x =
[[-39   9  16  33  -1 -34  20  -1  18  10  39]
 [-64  14  26  53  -4 -54  31  -1  28  17  64]
 [ 37 -10 -14 -32   0  33 -19   3 -19 -11 -38]
 [-41  11  17  37   9 -39  25  -8  25  12  42]
 [-46  12  19  40   3 -41  25  -4  24  13  47]]
Indices start at 1.
(1, 1) -> -39
(4, 10) -> 12
(3, 10) -> -11
(2, 1) -> -64
(2, 8) -> -1
(1, 2) -> 9
(5, 5) -> 3
(2, 7) -> 31
(5, 3) -> 19
(5, 6) -> -41
(4, 8) -> -8
(3, 7) -> -19
(2, 4) -> 53
(1, 5) -> -1
(3, 5) -> 0
(1, 10) -> 10
(3, 3) -> -14
(5, 4) -> 40
(3, 6) -> 33
(2, 3) -> 26
(5, 2) -> 12
(5, 11) -> 47

M =
[[ 19  57   4  -5]
 [-17 -17  14  -1]
 [ 24  51  -6  -1]
 [ 26  52  -9   0]
 [-15 -19  12   2]
 [-12 -16   9   1]
 [ 37  48 -25   9]
 [-15  41  43 -23]
 [ 20  54   0  -4]
 [ 16  62  10  -8]
 [  7  70  28 -14]
 [ -8 -12   6   5]
 [-19 -17  17  -2]
 [ 27  52 -11   1]
 [ 36  49 -24   8]]
Rows and columns are counted from 1.
(1, 1)	19
(9, 2)	54
(13, 2)	-17
(2, 1)	-17
(11, 2)	70
(7, 4)	9
(5, 3)	12
(8, 2)	41
(12, 2)	-12
(14, 2)	52
(14, 3)	-11
(8, 4)	-23
(6, 4)	1
(4, 2)	52
(13, 3)	17
(14, 4)	1
(5, 2)	-19
(8, 3)	43
(7, 3)	-25
(15, 3)	-24
(7, 1)	37
(4, 4)	0
(2, 4)	-1
(6, 2)	-16
(7, 2)	48
(9, 1)	20
(11, 3)	28
(15, 4)	8
(2, 2)	-17

data =
[[ -7 -18 -20 -10 -24  -3   5]
 [  5  -1 -10   9 -39 -21 -33]
 [ -7 -23 -32 -33 -48 -10 -17]
 [-43 -46 -23   5   2 -21  -7]
 [-13 -21 -32 -26 -33   0  -1]
 [-30 -22 -16 -26 -21 -30 -36]
 [  3 -14 -36 -32   4 -26   0]
 [-12   6  -4 -30 -10  30 -19]
 [-24  -5   0   8 -18  -4 -42]
 [ -2 -10 -19 -12  -4  -6   8]
 [ -5  -8 -12 -27 -34 -37 -12]]
Rows and columns are counted from 1.
(1, 1) => -7
(3, 5) => -48
(3, 3) => -32
(2, 7) => -33
(1, 7) => 5
(1, 3) => -20
(1, 6) => -3
(7, 5) => 4
(2, 3) => -10
(4, 4) => 5
(11, 7) => -12
(2, 1) => 5
(6, 6) => -30
(10, 5) => -4
(8, 5) => -10
(5, 4) => -26
(6, 4) => -26
(4, 1) => -43
(5, 5) => -33
(5, 7) => -1
(4, 6) => -21
(6, 2) => -22
(11, 3) => -12
(5, 6) => 0
(10, 4) => -12
(8, 6) => 30
(9, 5) => -18
(10, 7) => 8
(10, 3) => -19
(2, 4) => 9
(4, 2) => -46
(8, 4) => -30

a =
6.3,14.1,-4.1,21.5,-1.2,0.1,-16.2,-8.5,14.6
-8.4,-21.0,-7.5,3.5,-4.0,-0.3,-10.0,5.3,-5.1
12.1,-13.1,9.0,-12.2,12.6,-14.0,4.2,-3.4,-5.3
Indices start at 1.
(1, 1)	6.3
(2, 1)	-8.4
(3, 7)	4.2
(3, 5)	12.6
(2, 5)	-4.0
(1, 9)	14.6
(2, 8)	5.3
(3, 3)	9.0
(3, 9)	-5.3
(3, 1)	12.1
(2, 7)	-10.0
(3, 2)	-13.1
(1, 6)	0.1
(1, 3)	-4.1

arr =
[[4444 4733 6971 6115]
 [5374 5496 6262 6782]
 [5770 5859 5928 7051]
 [4962 5005 6423 6488]
 [4484 3724 5939 6190]
 [3570 4298 7967 5456]
 [3280 4325 8476 5244]
 [3016 3542 8104 5082]
 [4092 4557 7407 5850]]
Indices start at 1.
row 1 col 1 -> 4444
row 8 col 2 -> 3542
row 5 col 4 -> 6190
row 6 col 2 -> 4298
row 9 col 3 -> 7407
row 3 col 1 -> 5770
row 5 col 3 -> 5939
row 9 col 1 -> 4092
row 4 col 3 -> 6423
row 4 col 2 -> 5005
row 3 col 3 -> 5928
row 1 col 4 -> 6115
row 7 col 1 -> 3280
row 7 col 2 -> 4325
row 3 col 2 -> 5859
row 2 col 3 -> 6262
row 5 col 1 -> 4484

grid =
[[-1.286 -0.667 -0.706 -1.608 -0.069 -0.532 -1.391]
 [ 0.781  0.761 -0.110 -0.957  0.458 -0.261 -2.233]
 [ 1.518  1.554 -0.498 -1.103  0.725  0.001 -1.185]
 [ 0.879  2.211  1.052 -0.207  0.783 -0.531  0.112]]
Indices start at 1.
row 1 col 1	-1.286
row 3 col 7	-1.185
row 1 col 4	-1.608
row 4 col 3	1.052
row 4 col 4	-0.207
row 4 col 2	2.211
row 2 col 4	-0.957
row 2 col 7	-2.233
row 2 col 5	0.458
row 3 col 5	0.725
row 3 col 4	-1.103
row 2 col 6	-0.261
row 2 col 1	0.781
row 4 col 6	-0.531
row 1 col 3	-0.706
